Here is a tiny trained network, its code and every weight. The questions are about switching its units off for an input and a class, where a switched-off unit gives its printed mean instead of its output.

import numpy as np


def w(rows, s, z=0):
    codes = np.array(rows[::2]) - 128.0
    scale = np.full(codes.shape[1], s)
    scale[-1] = z or s
    return codes * scale


def f(y):
    return y / 2 * (1 + np.tanh(0.7978845608 * (y + 0.044715 * y**3)))


def log_softmax(a):
    a = a - a.max(-1, keepdims=True)
    return a - np.log(np.exp(a).sum(-1, keepdims=True))


def net(x, mask):
    res = np.array(x, float).reshape(1, 2) / 4 @ E
    y = f(res @ A[0][:, :-1].T + A[0][:, -1])
    res = res + np.where(mask, y, B[0][:, -1]) @ B[0][:, :-1]
    return log_softmax(res[-1] @ U[:, :-1].T + U[:, -1])


A, B = {}, {}
E = w([
[58,161,103,39],'x0',
[170,137,162,5],'x1',
],0.012)
A[0] = w([
[191,103,170,69,103],'n0',
[101,139,156,167,94],'n1',
[163,106,151,71,155],'n2',
[136,134,134,130,251],'n3',
[8,125,101,65,95],'n4',
[132,154,121,127,204],'n5',
[64,119,65,183,120],'n6',
[104,130,131,160,114],'n7',
[182,84,131,139,100],'n8',
[110,166,107,152,96],'n9',
[116,114,137,133,191],'n10',
[65,122,127,184,119],'n11',
[197,141,120,72,145],'n12',
[188,116,139,146,102],'n13',
[195,131,114,98,89],'n14',
[179,158,146,83,106],'n15',
[252,132,171,174,112],'n16',
[132,111,121,125,212],'n17',
],0.017,0.012)
B[0] = w([
[108,189,156,172,225],'n0',
[115,170,151,113,153],'n1',
[116,120,155,150,228],'n2',
[165,3,133,125,253],'n3',
[89,181,65,73,235],'n4',
[130,56,122,128,196],'n5',
[85,167,173,163,242],'n6',
[114,147,127,152,161],'n7',
[113,171,104,120,164],'n8',
[124,171,154,106,145],'n9',
[132,75,126,136,183],'n10',
[109,161,161,151,218],'n11',
[111,132,158,150,229],'n12',
[116,170,114,103,166],'n13',
[113,175,136,145,165],'n14',
[105,160,148,151,197],'n15',
[76,160,76,65,242],'n16',
[146,47,129,130,206],'n17',
],0.046,0.011)
U = w([
[89,167,246,175,142],'0',
[95,177,40,22,152],'1',
[161,46,163,125,255],'2',
[179,163,133,152,59],'3',
[194,194,107,150,71],'4',
[183,129,134,111,40],'5',
],0.013,0.0063)

Each question gives the input, the list of numbers given to net, and the class t.
The units are the neurons (one row each of A and B). Each row of codes is followed by its name. A weight is (code - 128) times the scale printed after its matrix; where a second scale follows, it is the last column's (A, B and U).
mask holds one flag per neuron, in row order. A switched-off neuron (its flag False) gives its mean, the last column of its row in B, instead of its output. The means were averaged over made-up inputs and are rounded, as every weight is.
A unit's drop is (log p(t) with every unit on - log p(t) with that unit switched off) / (log p(t) with every unit on - log p(t) with every unit switched off).
most important unit: the unit with the biggest drop
k most important neurons: the k neurons with the biggest drops, biggest first
drop of u: that unit's drop, to one decimal
input [5,1], class 1: most important unit : n4
input [-3,-3], class 2: 2 most important neurons : (n4, n0)
input [-5,4], class 1: 2 most important neurons : (n16, n6)
input [3,3], class 2: 3 most important neurons : (n16, n6, n11)
input [7,6], class 1: 2 most important neurons : (n4, n6)
input [-2,3], class 2: 2 most important neurons : (n6, n11)
input [-3,1], class 2: drop of n4 : 0.8
input [3,0], class 2: drop of n16 : 0.7
input [6,4], class 1: drop of n4 : 5.9
input [-6,1], class 1: drop of n16 : 0.2
